Small tables with named rows and columns. After each table, cells are looked up by row and column.

dap =
,roperem,bem,vifofum
tar,2,84,101
tig,98,186,155
biz,65,69,222
vedav,19,70,251
fasu,40,101,244
relutal,137,40,207
tomo,81,201,164
zep,7,68,93
pev,20,92,85
pulezem,29,129,242
vuroz,239,217,101
madoze,91,51,194
rus,73,39,145
toz,109,118,56

roperem of biz = 65
roperem of fasu = 40
roperem of tar = 2
vifofum of vuroz = 101
vifofum of madoze = 194
bem of zep = 68
bem of madoze = 51

seketu:
         gulamu  buga
kuvakop     250    63
goze        233    65
zetegil     254    74
gopope      236    87
vufiti      236    74
givive      247    82
ful         244    61
libodo      252   129

gopope, gulamu -> 236
kuvakop, buga -> 63
libodo, gulamu -> 252
givive, gulamu -> 247
zetegil, gulamu -> 254
goze, buga -> 65

Table fekibo
	gisake	lim
kazuzi	-93	69
vuvetu	0	-29
kag	-59	-43
fef	-53	-28
guf	-51	-33
figed	-89	30
ros	-87	7
ledo	-43	-49
dava	-48	6
mugeg	-16	-48

ros, lim -> 7
mugeg, lim -> -48
kazuzi, gisake -> -93
fef, gisake -> -53
dava, gisake -> -48
kag, lim -> -43
vuvetu, lim -> -29
ros, gisake -> -87
vuvetu, gisake -> 0
dava, lim -> 6
kag, gisake -> -59
kazuzi, lim -> 69
figed, lim -> 30
ledo, lim -> -49
mugeg, gisake -> -16
ledo, gisake -> -43
guf, lim -> -33
Row with the largest gisake: vuvetu

naz:
	mutute	bef	komipel
guvem	383	332	765
romurug	369	175	732
lesib	440	315	578
sapu	369	106	710
zov	383	106	666

bef of guvem = 332
bef of sapu = 106
mutute of sapu = 369
mutute of zov = 383
komipel of romurug = 732
bef of lesib = 315
komipel of guvem = 765
bef of zov = 106
mutute of romurug = 369
komipel of sapu = 710
bef of romurug = 175
komipel of lesib = 578
mutute of guvem = 383
mutute of lesib = 440
komipel of zov = 666
Row with the largest mutute: lesib

lufulol:
,para,bonupas,remose,laro,nin,vavegiz,vidoki,ren
zokoz,158,162,166,171,149,143,143,154
sen,167,182,180,179,166,165,163,59
nisiko,184,181,158,147,147,147,159,162
tup,166,186,154,180,174,188,160,173
bedu,150,152,167,194,174,176,188,163
muvuto,153,156,170,168,137,170,173,144
pela,179,149,163,156,156,168,174,201
vaf,145,167,178,164,137,144,174,136
zadaz,142,154,181,190,182,181,168,185
nitigis,165,158,165,168,133,133,177,173

bonupas of zadaz: 154
para of vaf: 145
ren of vaf: 136
para of zadaz: 142
ren of pela: 201
nin of nisiko: 147
laro of sen: 179
laro of vaf: 164

Table mizov
	dadu	fadimal	pim	mipe	kiditu	gutomo	tuzarom	miguka	sikib	zis
bafup	17.693	-5.568	11.957	-52.790	-36.371	70.501	45.764	-3.542	-47.537	38.673
der	19.645	20.149	-89.233	-76.834	-30.213	-29.045	-70.958	-8.888	-57.522	-47.906
zapu	48.565	79.214	-71.099	-6.946	-54.142	43.223	16.020	-10.436	18.375	-33.899
pubimi	64.379	-14.075	-13.412	-52.972	48.803	61.739	22.211	66.317	-44.584	-75.945
lin	48.189	49.619	58.523	-67.437	-45.698	-2.139	16.357	10.728	-16.645	24.220

mipe of lin = -67.437
tuzarom of der = -70.958
pim of pubimi = -13.412
kiditu of bafup = -36.371
gutomo of zapu = 43.223
gutomo of pubimi = 61.739
miguka of lin = 10.728
gutomo of der = -29.045
sikib of lin = -16.645
kiditu of lin = -45.698
gutomo of lin = -2.139
miguka of der = -8.888
dadu of bafup = 17.693
fadimal of lin = 49.619
miguka of pubimi = 66.317
Row with the largest kiditu: pubimi

kon
|  | gumedar | vamovar | sodef | kagiv | vuz | pevulu |
|---|---|---|---|---|---|---|
| ruso | 0.086 | 32.849 | -37.723 | -16.444 | 42.063 | -17.199 |
| kerofev | -5.348 | 44.018 | -43.280 | -13.195 | 51.393 | -17.026 |
| posem | 14.049 | 37.239 | -33.888 | -10.771 | 51.405 | -16.348 |
| puzak | 33.704 | -51.767 | 31.571 | -46.305 | 33.107 | 37.066 |
| zava | 26.185 | 31.660 | -3.585 | 64.227 | 8.905 | -65.239 |
| vopediv | -23.240 | 12.998 | -48.295 | -33.418 | -9.168 | 22.625 |
| pifoz | -24.369 | 5.998 | -37.644 | -30.767 | -23.109 | 25.554 |
| vose | 17.806 | 36.019 | -41.564 | -4.019 | 53.089 | -25.048 |
| nel | -20.460 | 3.471 | 25.505 | 76.583 | -53.632 | -66.521 |
| kili | 38.479 | -55.446 | 29.806 | -53.193 | 25.906 | 48.454 |
| duzubit | -0.729 | -49.664 | 6.900 | -59.302 | 13.141 | 46.747 |
| memarib | -17.088 | -11.513 | -14.145 | -16.694 | -28.388 | 25.857 |

pevulu of memarib = 25.857
kagiv of vose = -4.019
sodef of memarib = -14.145
vamovar of vopediv = 12.998
vuz of kerofev = 51.393
vuz of kili = 25.906
vamovar of posem = 37.239
sodef of duzubit = 6.900
vuz of vose = 53.089
gumedar of pifoz = -24.369
kagiv of puzak = -46.305
kagiv of kili = -53.193
Which row has the largest pevulu? kili

kur =
        sezofa  nuf  sugutos  vab  vurivep  divog  suv
lil         82   90       42   39       57     60   66
tup         43   47       48   39       69     66   75
mar         65   63       60   56       47     60   66
guv         78   87       48   36       62     73   81
dinuvo      34   33       41   38       66     54   60
tun         80   83       16   25       53     34   35

nuf of guv = 87
vurivep of dinuvo = 66
nuf of lil = 90
vab of lil = 39
vurivep of tun = 53
sezofa of guv = 78
suv of guv = 81
sezofa of tun = 80
suv of tun = 35
sugutos of lil = 42
sezofa of mar = 65
suv of dinuvo = 60
divog of dinuvo = 54
nuf of tun = 83
nuf of dinuvo = 33
suv of mar = 66
vurivep of mar = 47
vab of mar = 56
vurivep of lil = 57
Which row has the largest vab? mar

tes:
|  | ripag | bes | fakip |
|---|---|---|---|
| firipot | 0.5 | 0.3 | 0.8 |
| natena | 0.3 | 0.5 | 0.7 |
| madube | 0.4 | 0.5 | 0.4 |
| rud | 0.3 | 0.6 | 0.5 |
| lup | 0.4 | 0.9 | 0.7 |
| poma | 0.5 | 0.2 | 0.2 |
| veta | 0.2 | 0.5 | 0.6 |
| pip | 0.2 | 0.4 | 0.6 |

What is the fakip of lup in tes?
0.7
What is the ripag of rud in tes?
0.3
What is the bes of lup in tes?
0.9
What is the fakip of rud in tes?
0.5
What is the fakip of veta in tes?
0.6
What is the fakip of madube in tes?
0.4
What is the bes of pip in tes?
0.4
What is the fakip of poma in tes?
0.2
What is the ripag of madube in tes?
0.4
What is the bes of poma in tes?
0.2
What is the bes of veta in tes?
0.5
What is the ripag of veta in tes?
0.2
What is the ripag of natena in tes?
0.3
What is the ripag of firipot in tes?
0.5
What is the bes of natena in tes?
0.5
What is the bes of firipot in tes?
0.3
What is the fakip of natena in tes?
0.7
Row with the largest bes: lup

ruvopap.tsv
	guk	punop	vib	dudebu	fekosut	dovesi	vofuzig
niru	142	121	61	132	170	232	104
larap	191	111	209	160	109	147	157
mazod	118	89	183	161	28	93	207
luf	129	145	67	154	94	83	111
kunomu	143	206	65	158	187	118	202
retal	89	178	52	104	173	117	169
bup	176	215	121	139	122	48	143
zikesa	103	141	196	153	96	238	206
gif	186	120	182	85	133	189	158
monu	198	127	38	118	72	214	193
zovab	49	137	129	72	194	146	161
zab	112	185	126	162	112	140	191

zovab, dudebu => 72
retal, fekosut => 173
monu, vib => 38
luf, vib => 67
niru, fekosut => 170
zikesa, dudebu => 153
retal, punop => 178
zikesa, dovesi => 238
bup, guk => 176
zab, vib => 126
luf, vofuzig => 111
kunomu, guk => 143
monu, guk => 198
niru, vib => 61
mazod, vib => 183
monu, vofuzig => 193
mazod, fekosut => 28
retal, dovesi => 117
zikesa, fekosut => 96
Which row has the largest guk? monu

zos
|  | vel | tul | ganibi | dinis | dipuf | fivulom | rubol |
|---|---|---|---|---|---|---|---|
| lim | -3287 | 2070 | 6849 | 2201 | -5032 | 3708 | -3040 |
| futi | 3358 | 2483 | 177 | 5077 | 3022 | 2157 | 344 |
| duk | -2020 | 1456 | 4387 | 2949 | -4009 | 2896 | -4129 |
| bez | -4056 | 1699 | 5909 | 2861 | -5909 | 3230 | -4614 |
| kiv | -5427 | 3705 | 6814 | 4826 | -4992 | 3646 | -1385 |
| lidav | -870 | 1363 | 8137 | -539 | -4054 | 4372 | -2285 |

lidav, ganibi => 8137
bez, tul => 1699
lim, vel => -3287
bez, vel => -4056
kiv, fivulom => 3646
bez, fivulom => 3230
kiv, dipuf => -4992
futi, fivulom => 2157
kiv, rubol => -1385
futi, rubol => 344

